mufe: [141 192  75 112 123]
gel: [123  75 112 192 140]
Ridif: [138 147 124 112 158]
Tof: [138 169 112  75 182]
[141 192  75 112 123] : mufe
diff Ridif: [138 147 123 112 158] : 3, [124]
perm: [123 112  75 192 141] : mufe
diff Ridif: [138 147 124 112 159] : 5, [158]

kagi: [118 185 151 152 123  76 147]
vilok: [118  76 148 151 123 152 185]
Lok: [103 141  84 137 128 151 142]
Moku: [103 151  84 136 141 128 142]
diff kagi: [118 185 151 153 123  76 147] : 4, [152]
perm: [ 84 103 128 137 141 142 151] : Lok
perm: [185 148  76 151 123 152 118] : vilok
back: [142 128 141] : Moku
perm: [ 84 128 141 142 136 103 151] : Moku

Fotud: [ 98 169 120 147 126]
rez: [ 98 146 120 126 169]
Keve: [146 100  98 121 111]
Ludak: [ 98 146 120 111 100]
back: [126 120 146] : rez
perm: [146 120 126 169  98] : rez
perm: [ 98 120 126 146 169] : rez
back: [100 111 120 146] : Ludak

Panug: [ 95 126  99 145 158 128 115 124  93  72 176 111 131 165  90 131  96  90
 136 188  86 150 148 171 142 127 101 131  87 154 136  94 132 132  84 153
 153 122 104  96  92 123 138 111 108  72 131 134]
ribek: [144 110 118 119 132 153 112 130 121 120  99 149  97 135 132 125 124 141
 151 124 144 124 127 129 112 123 117 120  69  81 128 132 137 123 127 110
 131 146 133 132 102 100 135 109 148 132  97 124]
Dola: [144 132 110  97 130 123 119 132 102  69 148 149 132 125  81 112 151 112
 135 118 127 129 124 121 124 124 128 145 137 100 123 124 141 120 144  97
 120 110 127 132 132 109 133 117 135  99 131 153]
zin: [162 107 115 122 145 153  98 120 125 128  98 155  88 156 150 141 129 130
 149 128 159 120 125 153  89 123  99 116  55  64 123 126 120 120 117 110
 128 157 140 139 100 125 140 109 153 111  88 134]
Naka: [120 133 152 110 129 121 122  98  94  76 168 114 132 160  92 126  96  94
 134 182  93 148 145 168 145 128 108 127  92 155 135  95 131 135  92 150
 146 129 105  99  99 124 133 109 108  75 132 133]
Nop: [147 109 118 120 133 153 110 129 121 122  98 150  95 137 136 126 124 140
 151 125 147 123 126 133 108 123 114 119  68  78 127 130 134 123 126 110
 130 148 135 134 102 105 135 109 148 129  95 125]
Pur: [105 118 118 121 115 149 137 146 109  98 115 132 119 101  93  99 110 152
 154 131 108 136 132  97 157 124 143 127  98 121 136 136 163 129 136 118
 141 122 117 114 104  61 126 109 131 159 119 107]
diff zin: [162 107 115 122 145 153  98 120 125 128  98 155  88 156 150 141 129 130
 149 128 159 120 125 153  89 123  99 116  55  64 123 126 120 119 117 110
 128 157 140 139 100 125 140 109 153 111  88 134] : 34, [120]
perm: [ 69  81  97  97  99 100 102 109 110 110 112 112 117 118 119 120 120 121
 123 123 124 124 124 124 125 127 127 128 129 130 131 132 132 132 132 132
 133 135 135 137 141 144 144 146 148 149 151 153] : ribek
diff Dola: [144 132 110  97 130 123 119 132 102  69 148 149 132 125  81 112 151 112
 135 118 127 129 124 121 124 124 128 145 137  99 123 124 141 120 144  97
 120 110 127 132 132 109 133 117 135  99 131 153] : 30, [100]
diff Dola: [144 132 111  97 130 123 119 132 102  69 148 149 132 125  81 112 151 112
 135 118 127 129 124 121 124 124 128 145 137 100 123 124 141 120 144  97
 120 110 127 132 132 109 133 117 135  99 131 153] : 3, [110]
back: [ 98 122 121 129 110 153 133 120] : Nop
back: [119 159] : Pur

Redov: [123 136 106 129 135 154  80 126 135 154 155]
nokov: [123 136 106 129 172 154  80 126 135 154 155]
Kir: [106 119 138 140 155 164 113  87 132 129 106]
Supo: [119  87 106 138 132 155 106 112 129 164 140]
Gof: [129 135 154 135 123  80 126 106 135 155 154]
buz: [154 135  80 123 107 154 135 155 126 135 129]
perm: [155 106 112 129 164 140 119  87 106 138 132] : Supo
diff Gof: [129 135 155 135 123  80 126 106 135 155 154] : 3, [154]
back: [155 140 138 119 106] : Kir
perm: [155 123 136 106 129 135 154  80 126 135 154] : Redov
perm: [132 164 106 112 140 155 129 138 119  87 106] : Supo
perm: [123 155 126  80 106 135 135 154 154 129 135] : Gof

zar: [121 133 149 192]
rolub: [124 129 171 121]
Zata: [141  76  92 170]
tomu: [149 192 122 133]
dovu: [115 177 183 124]
mul: [129 171 124 101]
perm: [149 192 121 133] : zar
diff tomu: [149 192 122 134] : 4, [133]
back: [122 192 149] : tomu

lonu: [149 151  65  89  75 108 152 187 121 140  93  98  64  83 144 142  86 124
 184 138 115  93 153 149 127]
Vagek: [186 154 127 186 137  67 145  97 159 147  71 150 114 191 167 172 161  84
  80 181 100 176 165 128 149]
roza: [135 159  88 144 152  92  74 189 154 122  86 192  99 185 127 193 183 190
 132 143 187  83 155 174 163]
somu: [ 73 189 150 114 170  77 155  87 180 140  90  65  63 173 107  74  77  75
 125  69 180 115  83 176 143]
Neda: [129  72 187 119 136  96  89 143 119 177 117 123  78 148 176 144  75 175
  72 108 141 123 135 151 124]
dulev: [132  76 129 189 109 159  73  95 170  94 164  97  97 181 177 161  92 100
 187 131 140 176 112 119 157]
botu: [117 167  96 111 131 108 142 127 157 132  99 135 112 106 156  94 103 133
 158 149 157 188 133 128  70]
Pok: [ 90 113  68 181 166 132  70  69  76 171 101 140 107  85  82 127 181 110
 172  75  94  65 113  67  78]
tun: [185 184 159 189 125 144 179  66 186  95  72 134  99 121 172 170 143 174
 166 154 115 102 169 158 162]
back: [115 154 166 174 143 170 172 121  99 134  72  95] : tun
diff lonu: [149 151  65  89  75 108 152 187 121 140  93  98  64  83 144 142  86 124
 184 138 115  93 153 150 127] : 24, [149]

